Below are the code and all the weights of a small trained network. Each question names an input and a target symbol and asks about switching units off, where a switched-off unit gives its printed mean instead of its output.

import numpy as np


def w(rows, s, z=0):
    codes = np.array(rows[::2]) - 128.0
    scale = np.full(codes.shape[1], s)
    scale[-1] = z or s
    return codes * scale


def f(y):
    return y / 2 * (1 + np.tanh(0.7978845608 * (y + 0.044715 * y**3)))


def softmax(a):
    e = np.exp(a - a.max(-1, keepdims=True))
    return e / e.sum(-1, keepdims=True)


def log_softmax(a):
    a = a - a.max(-1, keepdims=True)
    return a - np.log(np.exp(a).sum(-1, keepdims=True))


def net(x, mask):
    ids = ['αβγδεζηθλμξπσψω'.index(c) for c in x.split()]
    T = len(ids)
    res = E[ids] + P[:T]
    u = 0
    for l in range(3):
        q, k, v = (res @ M[l].T for M in (Q, K, V))
        z = softmax(np.where(np.tri(T) > 0, q @ k.T / 2**0.5, -1e9)) @ v
        res = res + np.where(mask[u], z, O[l][:, -1]) @ O[l][:, :-1]
        u += 1
        y = f(res @ A[l][:, :-1].T + A[l][:, -1])
        res = res + np.where(mask[u : u + 4], y, B[l][:, -1]) @ B[l][:, :-1]
        u += 4
    return log_softmax(res[-1] @ U[:, :-1].T + U[:, -1])


Q, K, V, O, A, B = {}, {}, {}, {}, {}, {}
E = w([
[217,101,150],'α',
[137,138,78],'β',
[166,128,143],'γ',
[204,96,92],'δ',
[167,126,143],'ε',
[144,131,81],'ζ',
[105,166,135],'η',
[149,153,216],'θ',
[131,146,72],'λ',
[135,152,138],'μ',
[144,150,67],'ξ',
[90,174,128],'π',
[49,217,106],'σ',
[174,148,251],'ψ',
[149,176,21],'ω',
],0.021)
P = w([
[63,10,138],'0',
[117,147,121],'1',
[125,143,121],'2',
[124,147,117],'3',
[124,148,117],'4',
[135,139,117],'5',
[150,125,124],'6',
[149,124,123],'7',
[156,122,126],'8',
[155,121,124],'9',
[149,124,122],'10',
[143,124,127],'11',
],0.013)
Q[0] = w([
[186,141,255],'0.h1',
[79,184,179],'0.h1',
],0.0093)
K[0] = w([
[99,154,171],'0.h1',
[222,55,254],'0.h1',
],0.0075)
V[0] = w([
[95,162,81],'0.h1',
[253,53,206],'0.h1',
],0.0044)
O[0] = w([
[10,22,77,254],'0.h1',
[173,48,135,133],'0.h1',
],0.011,0.00026)
A[0] = w([
[122,253,119,250],'0.n1',
[155,205,234,41],'0.n2',
[171,155,228,2],'0.n3',
[119,67,164,132],'0.n4',
],0.011,0.0061)
B[0] = w([
[185,81,168,255],'0.n1',
[85,67,2,167],'0.n2',
[69,117,57,159],'0.n3',
[162,57,205,134],'0.n4',
],0.009,0.0091)
Q[1] = w([
[62,149,104],'1.h1',
[176,74,2],'1.h1',
],0.0099)
K[1] = w([
[129,25,83],'1.h1',
[193,203,2],'1.h1',
],0.0057)
V[1] = w([
[190,44,138],'1.h1',
[102,4,244],'1.h1',
],0.0024)
O[1] = w([
[182,14,70,254],'1.h1',
[213,48,254,106],'1.h1',
],0.0072,0.0014)
A[1] = w([
[231,205,141,24],'1.n1',
[142,67,152,2],'1.n2',
[2,71,173,63],'1.n3',
[251,56,206,160],'1.n4',
],0.0084,0.0078)
B[1] = w([
[69,74,33,126],'1.n1',
[80,164,130,122],'1.n2',
[50,157,1,125],'1.n3',
[62,206,168,255],'1.n4',
],0.0096)
Q[2] = w([
[107,212,249],'2.h1',
[209,95,186],'2.h1',
],0.015)
K[2] = w([
[8,217,112],'2.h1',
[96,2,195],'2.h1',
],0.0091)
V[2] = w([
[95,64,254],'2.h1',
[198,84,159],'2.h1',
],0.0095)
O[2] = w([
[101,1,121,252],'2.h1',
[95,150,216,3],'2.h1',
],0.0098,0.0057)
A[2] = w([
[86,235,67,121],'2.n1',
[142,77,163,254],'2.n2',
[116,61,7,58],'2.n3',
[21,108,177,42],'2.n4',
],0.011)
B[2] = w([
[176,21,115,218],'2.n1',
[27,180,96,247],'2.n2',
[214,221,229,221],'2.n3',
[253,167,125,167],'2.n4',
],0.0066,0.014)
U = w([
[133,95,115,75],'α',
[108,190,136,141],'β',
[119,158,102,118],'γ',
[127,84,112,105],'δ',
[184,97,163,2],'ε',
[104,120,86,176],'ζ',
[94,192,121,176],'η',
[132,186,133,169],'θ',
[125,109,95,149],'λ',
[65,173,41,214],'μ',
[136,136,105,200],'ξ',
[44,67,3,112],'π',
[113,189,121,163],'σ',
[205,211,181,102],'ψ',
[171,77,56,54],'ω',
],0.014,0.0057)

Each question gives the input, a string of symbols that net reads in full, and the target symbol t.
The units are the heads (2 rows each of Q, K, V and O) and the neurons (one row each of A and B). Each row of codes is followed by its name. A weight is (code - 128) times the scale printed after its matrix; where a second scale follows, it is the last column's (O, A, B and U).
mask holds one flag per unit, layer by layer, with each layer's heads first. A switched-off unit (its flag False) gives its mean, the last column of its rows in O or B, instead of its output. The means were averaged over made-up inputs and are rounded, as every weight is.
A unit's drop is (log p(t) with every unit on - log p(t) with that unit switched off) / (log p(t) with every unit on - log p(t) with every unit switched off).
The circuit of an input: a set's keep is (log p(t) with only the set's units on - log p(t) with every unit switched off) / (log p(t) with every unit on - log p(t) with every unit switched off). Starting from the 12 units with the biggest drops (on a tie, the unit counted first), units are removed one at a time, each time the one whose removal leaves the highest keep (on an exact tie, the one counted first), for as long as the keep stays at least 0.8.
circuit, biggest first: the units of the circuit, biggest drop first
most important unit: the unit with the biggest drop
k most important neurons: the k neurons with the biggest drops, biggest first
drop when u is switched off: that unit's drop, to one decimal
input ω α θ π, target ψ: circuit, biggest first => [2.h1, 0.n1]
input μ μ ε, target π: 4 most important neurons => [2.n3, 0.n4, 0.n1, 2.n2]
input α ω μ δ λ ζ ε, target ε: most important neuron => [2.n3]
input σ λ ω ω η, target ω: 4 most important neurons => [1.n3, 2.n1, 2.n3, 2.n2]
input ω ω ζ σ μ π μ ω, target ω: circuit, biggest first => [2.h1, 2.n1, 1.h1]
input ω δ ξ ε, target ψ: 2 most important neurons => [2.n2, 1.n4]
input μ ε ζ ψ η δ η ω η, target π: 2 most important neurons => [1.n4, 0.n1]
input σ ζ η η θ σ, target ω: circuit, biggest first => [2.h1, 1.n3, 2.n1]
input σ ψ θ η γ π ω μ, target ω: 3 most important neurons => [1.n3, 2.n1, 2.n3]
input α β π ω ψ μ θ ζ β γ α σ, target ε: 4 most important neurons => [2.n3, 1.n4, 0.n4, 2.n4]
input ω ε η α, target ψ: 2 most important neurons => [0.n1, 1.n4]
input ω δ μ ω θ π μ, target ψ: circuit, biggest first => [2.h1, 1.h1]
input ε ψ β ψ ψ δ, target ψ: 2 most important neurons => [1.n4, 0.n3]
input μ γ σ λ ω μ ψ ε, target π: most important unit => 1.n4
input ω μ β μ, target ψ: 2 most important neurons => [0.n1, 2.n2]
input γ ψ ω ξ, target ω: circuit, biggest first => [2.n1, 2.h1, 1.h1]
input μ ψ ξ θ μ η σ, target π: 4 most important neurons => [1.n4, 0.n4, 0.n1, 2.n3]
input μ η π δ γ μ ω ψ, target ω: 3 most important neurons => [0.n2, 0.n3, 2.n1]
input ψ γ ψ ξ, target ψ: drop when 1.n1 is switched off => 0.0
input σ μ ζ σ β ω π, target ω: most important unit => 2.h1
input η β γ δ α ω μ π π ω θ, target ω: drop when 1.n4 is switched off => 0.4
input α ψ θ θ β η, target ε: drop when 1.n4 is switched off => 0.9
